Below are the code and all the weights of a small trained network. Each question names an input and a class and asks about switching units off, where a switched-off unit gives its printed mean instead of its output.

import numpy as np


def w(rows, s, z=0):
    codes = np.array(rows[::2]) - 128.0
    scale = np.full(codes.shape[1], s)
    scale[-1] = z or s
    return codes * scale


def f(y):
    return np.maximum(y, 0)


def log_softmax(a):
    a = a - a.max(-1, keepdims=True)
    return a - np.log(np.exp(a).sum(-1, keepdims=True))


def net(x, mask):
    res = np.array(x, float).reshape(1, 5) / 4 @ E
    y = f(res @ A[0][:, :-1].T + A[0][:, -1])
    res = res + np.where(mask, y, B[0][:, -1]) @ B[0][:, :-1]
    return log_softmax(res[-1] @ U[:, :-1].T + U[:, -1])


A, B = {}, {}
E = w([
[246,78,73,57,93,18,140,192,143],'x0',
[137,123,139,140,120,130,130,131,125],'x1',
[129,168,109,152,77,72,15,23,45],'x2',
[124,128,119,125,126,129,128,127,130],'x3',
[91,18,232,16,74,162,55,113,198],'x4',
],0.011)
A[0] = w([
[113,117,143,101,162,188,245,210,174,254],'n0',
[127,146,115,159,159,154,227,176,131,134],'n1',
[202,66,135,36,93,51,99,183,176,74],'n2',
[108,62,173,76,113,207,159,182,179,123],'n3',
[218,73,90,67,121,59,215,244,168,122],'n4',
[233,99,77,80,89,7,136,171,131,107],'n5',
],0.015,0.0098)
B[0] = w([
[57,65,107,187,156,181,191,183,162,225],'n0',
[161,137,99,204,143,199,114,165,112,179],'n1',
[134,49,86,64,132,178,139,92,48,225],'n2',
[37,85,177,78,119,53,127,102,169,206],'n3',
[220,215,179,56,107,158,200,139,149,252],'n4',
[166,108,107,176,135,5,93,190,161,241],'n5',
],0.018,0.037)
U = w([
[96,140,110,187,169,175,160,148,141,123],'0',
[105,225,82,204,148,115,119,52,63,254],'1',
[164,148,111,139,151,135,187,181,148,85],'2',
[167,159,92,149,129,62,116,146,116,119],'3',
[70,92,152,125,143,139,136,135,164,103],'4',
[87,136,176,104,88,162,1,52,134,140],'5',
[137,89,139,75,124,135,174,147,134,80],'6',
[159,96,108,83,100,89,84,111,84,64],'7',
],0.013,0.0066)

Each question gives the input, the list of numbers given to net, and the class t.
The units are the neurons (one row each of A and B). Each row of codes is followed by its name. A weight is (code - 128) times the scale printed after its matrix; where a second scale follows, it is the last column's (A, B and U).
mask holds one flag per neuron, in row order. A switched-off neuron (its flag False) gives its mean, the last column of its row in B, instead of its output. The means were averaged over made-up inputs and are rounded, as every weight is.
A unit's drop is (log p(t) with every unit on - log p(t) with that unit switched off) / (log p(t) with every unit on - log p(t) with every unit switched off).
The circuit of an input: a set's keep is (log p(t) with only the set's units on - log p(t) with every unit switched off) / (log p(t) with every unit on - log p(t) with every unit switched off). Starting from all 6 units, units are removed one at a time, each time the one whose removal leaves the highest keep (on an exact tie, the one counted first), for as long as the keep stays at least 0.8.
units of the circuit, in order: the units of the circuit, biggest drop first
most important unit: the unit with the biggest drop
top k neurons: the k neurons with the biggest drops, biggest first
drop of u: that unit's drop, to one decimal
input [-8,-3,0,6,1], class 4: top 3 neurons : (n4, n1, n0)
input [-2,4,-2,-1,0], class 0: units of the circuit, in order : (n4, n3)
input [-5,0,6,-3,2], class 5: units of the circuit, in order : (n0, n5)
input [-7,5,2,-8,-3], class 1: most important unit : n0
input [-2,-2,3,7,-6], class 1: units of the circuit, in order : (n0, n5, n4)
input [0,-8,-5,0,5], class 4: top 2 neurons : (n3, n0)
input [-2,-2,3,-7,-2], class 1: units of the circuit, in order : (n0, n5, n4, n3)
input [6,7,4,-6,1], class 7: top 2 neurons : (n2, n0)
input [1,8,7,1,2], class 7: top 2 neurons : (n0, n5)
input [-7,-1,5,-8,3], class 5: top 3 neurons : (n0, n5, n4)
input [0,-5,-5,-8,3], class 4: units of the circuit, in order : (n0, n3)
input [0,-8,-5,-6,6], class 4: top 2 neurons : (n3, n0)
input [-2,-7,-5,-6,0], class 0: top 2 neurons : (n1, n0)
input [-4,-7,-6,0,4], class 4: most important unit : n3
input [-2,8,7,-2,3], class 5: units of the circuit, in order : (n5, n0)
input [-6,2,1,0,1], class 5: top 4 neurons : (n0, n5, n4, n1)
input [-3,1,8,-4,-6], class 1: top 2 neurons : (n5, n0)
input [-6,6,0,-5,0], class 0: top 3 neurons : (n4, n3, n5)
input [-8,7,0,3,-1], class 0: top 2 neurons : (n4, n3)
input [-5,-6,7,1,7], class 5: most important unit : n0
input [1,-5,1,-2,1], class 7: top 2 neurons : (n0, n4)
input [7,4,3,3,-3], class 3: top 2 neurons : (n5, n0)
input [0,-4,-5,5,5], class 4: top 2 neurons : (n3, n0)
input [-8,-1,6,-1,7], class 5: drop of n0 : 0.4
input [0,-1,2,-7,-2], class 1: drop of n2 : 0.2
input [6,8,3,-8,7], class 7: drop of n0 : 0.2
input [-7,2,-7,2,7], class 4: most important unit : n3
input [-2,2,3,6,-1], class 1: drop of n4 : 0.3
